In the rows, 128 means zero.
Facts:
τ a <- kograrak, stulas, dunor, brorom, lapum, stoskolun, flipos, mogro, skobupe, nebubre, mami, vodren, fegri, fisuri, vugil, skiplem, fletrim, gugan, gemik, zukle, kloskitra, bava, dalok, mabrok, greplun, brerikle, detas, treplin, katrul, grusis, futir, zelu, brodriklu, flive, stubrofik, rugin, dograk, skisi, kade, bosenon, nestun, meriflik, vepler, budek, zemi, tuve, flodrul, vagru, nosor, gregik, zigun, roko, gratrim, grolek, pliklu
τ b <- furar, serel, palik, drigir, fatudrim, flelin, zastok, grostu, klagrer, dreskik, nudize, metrikan, kinar, govon, nidul, liklor, dade, fetrin, pateges, dovi, skala, gamun, litran, revur, brubrin, levutrum, rudom, zaste, fugron, rever, skegrevok, dinin, seski, dribrak, bodros, vobrik, voten, guflel, stapo, vumes, tipel, skotra, floplom, tostuplor, tarem, skibrok, fefak
{kograrak, fatudrim, zastok, grostu, klagrer, nidul, mogro, kloskitra, brubrin, treplin, futir, zaste, fugron, skegrevok, dinin, bodros, skisi, zigun, skotra, tarem, fefak, pliklu} α 141
{furar, serel, stulas, dunor, brorom, govon, dade, vugil, fletrim, skala, grusis, voten, grolek} α 532
{drigir, dreskik, lapum, stoskolun, flipos, nebubre, fetrin, pateges, zukle, dalok, gamun, litran, greplun, detas, levutrum, flive, rugin, nestun, meriflik, zemi, tuve, flodrul, roko, tipel, gratrim} α 135
{kinar, liklor, skobupe, vodren, skiplem, gugan, dovi, mabrok, rudom, brodriklu, vobrik, kade, stapo, floplom, skibrok} α 966
[kograrak, dade, gratrim] δ guflel
[furar, metrikan, zemi] δ gregik
[serel, dovi, tuve, grolek] δ brerikle
[stulas, nudize, brerikle, zelu, fugron, nestun] δ tostuplor
[dunor, govon, kloskitra, roko] δ nosor
[palik, brorom, lapum, seski, dograk, floplom, tarem] δ bosenon
[drigir, skotra] δ metrikan
[fatudrim] δ flelin
[flelin, nebubre, gugan, brubrin] δ dribrak
[zastok, kinar, skobupe, dalok, rever, pliklu] δ palik
[grostu, detas] δ bava
[klagrer, skisi, vobrik] δ fisuri
[dreskik, mami, bava, mabrok, bodros] δ dograk
[stoskolun, tipel] δ fegri
[flipos, liklor, kade] δ gemik
[nidul, gemik, gamun, katrul, nosor, zigun] δ revur
[mogro, zaste, meriflik] δ vepler
[fetrin, fletrim, brodriklu, flodrul, stapo] δ seski
[vodren, fegri, skegrevok, guflel, vepler] δ stubrofik
[pateges, futir, dinin, rugin] δ budek
[vugil, skiplem, zukle] δ katrul
[skala, treplin, grusis, budek, vumes] δ vagru
[litran, flive] δ rever
[greplun, levutrum, voten] δ zelu
[rudom, fefak] δ vumes
[skibrok] δ nudize

Known rows:
fletrim: [113 107  65 158 115 182 151 145  97 135 124 113 147 163 117 140  99 165
 127  84 113 160 123 142 122 139 106 113 117 128 103 157 110 149 162 128
 135  74 109 103 130 123]
skiplem: [112 112  62 156 169 188 114 134  99 110 100 135  96 115 132 140  93 134
  98  89 107 161 142 136 129 166 123 108 118 113 135  99 112 121 136 100
  86 102  60 109 127 118]
gamun: [102 131  88 157 143 187 114 116 107 133 120 156 143 107 139 116  84 147
 111  66  96 154 142 135 125 133 101 134 109  94 127  79  97 124 136 107
  85 102  66  80 143 136]
skotra: [ 97 123  81 159 102 184 102 155  86 102 132 168 143 105 171 100  54 120
 122  72  81 129 114 123 143 127 108 142 118 146 101 122 133 129 142 116
 103 117  92 101 126  98]
drigir: [ 84 140  83 161  95 184  98 121 107 122 101 163 147 106 149 112  71 113
 122  65 103 136 145 140 127 151 104 134  96  96 124  87  97 131 138 118
  98  97 111  79 145 120]
bodros: [116 108  82 156  83 188 120 163 109 132 139 172 147 157 132 116  97 145
 135  72  80 129 114 128 144 144 109 136 107 141  67 150 135 143 155 109
 132 122 113  87 127 133]
klagrer: [ 96 116  83 159  89 186  95 153  88 105 137 157 144 106 167 100  62 127
 121  69  80 131 114 125 144 124 108 141 118 147 106 122 134 128 140 119
  98 117  86 100 124  99]
zigun: [ 96 111  85 156 158 187 132 141  77 107 141 150 124 118 172 106 105 162
 102  97  90 150 121 120 141 135 107 140 119 110 132 123 122 122 138 117
  85 115  65 112 123 142]
pateges: [ 73 140  86 160  73 189  83 163 100 127 125 176 143 112 142 100  39 107
 119  65 122 130 155 142 142 221 106 114  97 120 130  83  97 141 136 122
 125  73 100  79 136 131]
zukle: [ 86 121  86 156 162 186 135 111  94 131 129 146 130 122 153 132 101 160
 100  68 120 157 156 127 120 163 102 131 114  92 135  85  97 123 137 116
  87  90  67  81 135 153]
litran: [ 74 136  86 157 117 185 111 109 108 102  88 150 148 125 133 140 102 143
 110  66  79 129 115 143 120 205 102 139 105  95  87 149  96 142 149 132
 130 110 116  82 144 133]
serel: [113 108  52 170  84 158 147 133  81 135 114 111 149 106 117 119  17 126
 138  67 131 155 121 142 122 120 105 134 113 106  65  96 134 124 139 122
 100  73 136 112 148  90]
vumes: [ 93 138  58 156 110 187  91 167  92 109 123 179 135 104 164  99  14 105
 108  75 121 130 151 136 140 227 112 111 111 152  76 117  97 148 139  99
 133  74 102  87 141  98]
gratrim: [ 80 142  75 169  86 181 135 110 113 116 118 118 108 104 164 114 105 131
 109  65 109 158 156 125 119 125 123 125  92 105 132 123  96 143 161 131
  88  93  92  79 128  93]
grolek: [100 108  48 170  98 157 148 124  77 133 124 110 149 122 131 132  30 137
 136  95 131 158 148 141 119 122 122 130 116 104 117 117 130 125 153 131
  93  72 133 115 143 100]
stoskolun: [ 79 141  76 168  85 180 135 109 114 117 116 119 109 106 165 115 105 129
 110  66 113 157 156 125 119 128 122 125  93 102 131 126  97 141 162 131
  88  93  96  79 128  97]
brodriklu: [103 108  54 158 130 186 102 135 112 115  91 127 126 160 106 140 105 127
 115  95  83 151 127 143 131 216 135 107 108 151 130 154 128 135 147 111
 117 113  76 101 128 117]
mami: [117 108  48 155 160 187 150 164 111 140 117 180 146 158 134 138 102 124
 125 104  97 136 153 132 126 232 126 112  96 109  75 156 118 154 163  98
 134 124 130  90 143 146]
furar: [116 112  67 162 113 171 152 158  92 123 118 115 147 105 146 115  18 129
 130  65 123 159 119 139 127 119 101 122 116 130  69 118 111 136 143 112
 127  71  93  96 138  86]
dograk: [117 108  50 155 152 187 152 166 112 140 118 178 146 161 127 140 103 129
 126 104  91 137 150 134 124 233 125 112  96 112  73 160 120 154 162  99
 135 122 132  89 144 148]
grostu: [117 108  79 155  82 188 122 164 109 138 138 175 149 158 131 112  96 144
 135  72  79 130 116 125 145 141 112 135 102 141  66 146 135 143 154 105
 135 122 117  85 128 137]

Rows:
No name comes twice in this set of rows, the named rows included.
[ 85 110  57 157 159 184 109 114 106  99  86 127 121 156 116 139 104 126
 103  98  79 140 116 142 123 231 126 108 118 150 126 160 107 135 151 121
 126 113  80 113 127 108] : skobupe
[118 108  49 155 153 188 151 167 113 141 126 181 148 162 123 140 104 129
 130 102  97 137 152 130 126 232 128 111  94 110  76 159 126 154 162  99
 135 122 130  86 144 149] : bava
[110 109  54 156 164 182 145 148 106 117 100 172 144 146 144 139 102 130
 107 103  86 135 139 141 120 235 113 117 110 118  81 161 101 152 163 103
 130 121 125 106 141 137] : bosenon
[117 109  61 156 141 188 137 155 113 124  96 175 149 123 120 137  71 127
 119  78  81 132 118 142 123 202 102 120 101 126  55 155 116 151 159 101
 135 121 117  93 146 114] : seski
[ 92 113  66 167  84 164  88 134  80 109 133 130 148 106 157 100  27 118
 132  76  87 129 115 130 142 126 112 143 116 129  92 106 135 123 139 125
  90 121 129 113 133 102] : fugron
[112 107  62 158 123 179 152 147  92 131 117 111 146 161 125 140  99 162
 127  86 118 159 123 142 122 146 107 114 116 127  99 157 106 148 162 127
 136  73 112 105 130 118] : brorom
[112 113  89 156 149 188 113 148  82 106 139 163 139 105 170 101  68 155
 110  69  80 143 115 121 144 124 102 142 119 115 111  99 131 122 136 107
  88 118  64 105 125 116] : nidul
[ 87 109  62 160  94 177 150 166  77 122 136 119 132 133 156 114  42 125
 121  81 130 157 154 136 135 162 123 109 118 149 130 132  98 145 152 125
 131  72  92  98 126 105] : grusis
[104 109  85 156  94 188 108 148 101 108 127 161 149 137 150 114  94 146
 125  71  79 129 114 136 144 143 104 139 115 147  72 153 134 139 152 122
 128 120 102 100 126 119] : tarem
[ 74 132  53 156 116 184  98 168  79 108 133 180 115 113 169 100  42 106
  97 102 131 131 158 132 138 237 133 108 116 153 127 141  97 152 152 102
 129  71 106  94 130 125] : budek
[118 109  84 156 162 185 149 154  87 132 135 115 141 106 141 121  20 163
 120  66 120 161 117 129 125 123 100 123 118  98  82  87 106 124 136 102
  89  73  60 102 137  99] : govon
[104 108  75 157  84 188 139 136 114 141 125 165 149 164 111 140 101 149
 132  72 101 137 156 139 129 223 117 115  91  94 130 141 102 148 160 117
 128 118 130  79 140 156] : detas
[104 114  67 157 150 187  93 120 111 100  88 139 140 127 109 141  78 117
 112  69  79 135 113 143 127 199 107 108 115 154  82 155 120 133 138 111
 132 118  72 107 135  91] : kinar
[117 125  70 155 168 187 143 157  99 118 122 176 132 105 163 107  26 129
  99  73  93 156 127 124 121 144 101 130 118  94  70 106 102 124 136  97
  88 118  65 101 145 112] : revur
[106 113  72 159  82 184 143 168  86 125 133 124 143 108 141 102  15 115
 129  66 129 154 131 140 141 133 105 111 116 153  89 108 100 143 139 115
 135  72  86  89 132  88] : skala

Now the same nodes, written a new way:
Known rows:
zastok: [135 138 135 146 116 118 129 130 161 141 126 140 123 154 115 133  92 118
 163 139 143 139 129 144 120 123 128 111 180 118 109 121 135 146 103 120
 154 118 104  86 114 149 102 154 128 129 171 148 125 125 132 121 124 110]
mogro: [112 135  99 147 105 129 145 129 159 134 150 126 126 109 143 139  89 125
 131 134 130 125 128 103 112 115 125 112 165 157 119 151 141 107 132 135
 120 134 112 111 131 125 153 114 133 119 129 113 111 111 125 124 138 132]
metrikan: [130 124 116 111 138 157 114 114 106 128 117 140 118 119 140 138 104 144
  87 123 100 114 164 128 149 127 130 159 109 134 103 123 155 134 123 132
  96 116 126 119 125 106 138 127 132  91 138 113 159 141 131 122 109 135]
dograk: [130 131 188 118 114 166 123 124 124 142 123 131 136 105 136 110 112 139
 140 122 130  91 138 141 129 121 119 128 140 116 114 126 115 146 142 121
 136 120 134 105 152 172 134 149 130 135 111 128 145 131 132 125 146 129]
mami: [132 133 201 120 111 170 121 123 124 146 120 131 136 107 138 104 109 140
 162 122 129  87 136 151 126 121 117 125 146 111 110 123 114 153 141 117
 139 118 132  93 157 193 129 158 132 143 108 132 144 130 134 125 147 127]
vagru: [127 128 156 120 121 152 123 127 108 136 122 128 124  96 136 130 119 138
  89 119 135  94 131 106 128 129 112 135 116 123 142 126 115 132 137 135
 136 120 134 143 118 110 149 132 126 124 129 119 144 135 121 120 143 136]
seski: [130 128 171 128 129 162 114 120 133 130 121 142 123 129 126 124  99 133
 122 124 112  99 146 145 139 122 123 135 126 116 113 118 133 143 119 128
 142 118 117 113 135 159 116 152 139 122 139 134 153 136 129 121 122 128]
dinin: [131 133 124 146 118 113 130 138 124 138 129 125 119 121 143 156 109 131
 102 126 153 127 118 122 102 138 110 117 127 145 123 118 143 148 101 135
 150 123 117 147  60 107 125 129 125 139 175 135 121 122 109 112 125 133]
fetrin: [137 126 137 142 137 147 122 127 143 113 122 128 138 145 121 122 145 117
 180 128 130 131 125 156 129 133 136 119 146 112 141 113 154 131 122 131
 137 118 123 103 138 179  98 129 134 150 149 142 140 142 133 133 114 120]
fatudrim: [133 133  87 124 123 124 130 122 123 139 124 130 126 139 143 146 102 132
 123 134 123 150 150 132 123 127 133 138 143 151  87 129 158 132 110 124
 106 124 119 108 106 107 127 126 124 104 153 122 130 122 131 124 109 128]
flive: [132 132 123 149 128 136 129 135 165 121 121 135 136 145  93 112 146 102
 178 132 164 123  96 132 140 135 129 101 195  90 179 118 115 128 140 130
 171 110 121  81 151 173 106 139 124 158 158 145 134 149 132 132 145  98]
voten: [120 119  92 113 135 101 133 142 156 141 122 123 134 161 141 107  95 118
 117 134  94 165 121 128 151 128 132 153  83 122 149 116 121 136  99 103
 136 140 143 161 129  53 125 126 132 124 128 146 111 114 129 130 128 136]
tarem: [134 136 130 138 117 123 131 130 143 145 127 132 128 147 131 136  92 126
 160 137 134 140 136 149 116 123 127 121 160 133  96 123 144 146 106 119
 133 124 112  98 112 151 110 147 128 128 155 138 125 119 130 125 119 121]
roko: [144 131 117 124 137 112 132 121  89 118 130 123 130 128 108 117 200 112
 158 128 131 142 116 117 117 132 148 114 124 125 133 137 116  92 149 146
  98 132 140 174 132 142 116 104 115 144 101 121 132 138 138 143 123 137]
mabrok: [126 128 194 123 127 118 126 132 127 116 131 120 136 137 121 126 151 141
 158 125 153 119 120 168 116 131 120 115 135 126 109 129 109 156 149 107
 153 133 131  76 158 204 123 158 130 150  99 132 106 117 129 129 141 110]
nudize: [128 122 125 120 128 150 124 119 122 131 122 131 131 118 132 121 103 134
 106 127  95 125 155 130 144 126 117 156  91 111 137 115 114 124 108 115
 121 134 124 143 130  76 131 141 131 100 122 131 140 132 126 127 118 143]
gamun: [144 126 104 134 148 124 124 119 106 108 127 129 132 141 116 127 178 115
 149 127 118 147 128 134 123 134 147 125 107 129 128 127 142 103 126 145
 100 129 126 166 122 135 103 108 126 135 127 129 139 140 132 136 100 139]
nebubre: [136 125  83 122 134 140 130 128 114 116 124 118 140 117 133 125 160 122
 139 125 132 136 124 116 131 140 136 131 137 131 151 129 141 111 146 136
 104 122 142 121 139 130 139  99 123 132 124 116 136 139 128 136 126 128]
stoskolun: [117 123  87 148 129 151 136 130 152  99 144 121 135 107 134 128 147 118
 137 126 122 116 118 106 127 127 133 116 143 140 164 144 153  92 149 148
 119 129 125 126 151 143 148  88 138 134 119 112 122 136 124 134 129 132]
zemi: [135 125  76 117 137 142 130 124 109 115 122 119 140 117 135 121 162 123
 133 125 133 138 129 115 135 140 137 133 135 132 150 130 148 113 149 132
 104 120 142 117 138 125 141  96 122 127 129 111 134 140 127 135 123 127]
dreskik: [141 126 155 139 135 152 123 125 139 116 123 124 143 138 132 116 143 123
 193 126 127 126 129 174 122 133 134 118 137 116 126 113 155 140 124 124
 134 119 125 100 146 212  99 129 138 158 134 142 137 137 131 133 116 124]

Rows:
No name comes twice in this set of rows, the named rows included.
[124 120 120 125 147 104 120 128 118 100 132 126 118 146 119 156 150 139
  96 126 130 140 139 144 133 133 127 137  98 138 113 128 134 132 124 122
 132 137 121 112 124 128 124 136 131 113 122 125 113 125 119 127 105 121] : vobrik
[129 136 135 137 105 112 137 141 118 149 130 118 126 102 142 146 117 131
 111 126 172 126 110 106  97 138 105 110 146 141 139 126 120 146 123 134
 149 124 126 143  75 103 144 126 116 145 155 127 115 119 110 116 153 130] : futir
[123 127 165 127 131 111 127 131 133 114 131 124 129 140 110 136 151 138
 144 127 162 121 117 154 123 131 122 116 142 121 125 129 105 149 144 114
 160 131 128  81 149 180 127 156 128 140 112 135 107 122 127 128 139 104] : brodriklu
[131 137 106 125 109 117 139 129 121 151 130 123 133 118 140 133 108 130
 134 135 140 142 131 118 114 128 127 124 158 141 112 136 126 129 128 123
 115 127 128 108 117 111 144 124 116 120 133 119 115 117 130 128 137 127] : skisi
[110 122 128 134 133 111 132 130 137 100 146 121 121 124 120 148 147 138
  96 125 140 121 124 123 126 127 123 124 120 144 130 146 122 115 146 131
 135 142 124 113 145 135 151 122 133 120 100 113 101 118 120 129 130 120] : vodren
[116 120  80 154 139 152 130 125 156  90 145 128 128 127 134 138 139 119
 129 127 107 124 128 121 132 127 136 122 121 142 150 136 175  92 129 149
 113 130 113 136 139 144 128  91 147 128 137 119 131 137 124 130 106 136] : tipel
[115 124 127 140 131 163 120 121 144 116 137 141 115 111 137 137  93 137
  93 122  96  98 150 121 138 115 122 135 112 139 119 134 150 113 123 142
 117 125 110 135 137 122 138 123 147 105 129 117 146 135 128 120 114 142] : guflel
[127 125 150 131 132 152 115 125 113 125 123 137 114 110 134 142 113 140
  75 118 126  98 136 121 129 131 110 137  96 126 131 117 136 140 112 140
 137 119 123 154  96 107 131 132 135 120 147 129 151 139 115 113 122 141] : vumes
[128 128 168 135 128 152 115 122 140 131 119 146 119 133 116 128  99 128
 116 127 119 103 143 137 144 121 120 134 136 108 125 116 128 138 118 129
 138 116 114 110 130 140 111 156 136 118 150 138 153 142 130 120 122 122] : palik
[123 123 121 116 138 106 127 128 108 111 132 121 124 131 120 146 160 144
  99 125 144 135 128 132 131 133 125 132 115 142 123 136 116 131 150 122
 131 138 135 104 138 121 146 129 124 114 106 113 106 123 119 131 128 116] : gugan
[133 130 116 142 127 139 130 132 149 123 122 128 139 137 107 115 151 108
 173 130 155 126 107 130 132 133 130 107 173 102 170 121 123 122 139 133
 153 116 130  95 149 161 115 127 124 153 143 138 135 144 130 133 141 108] : dalok

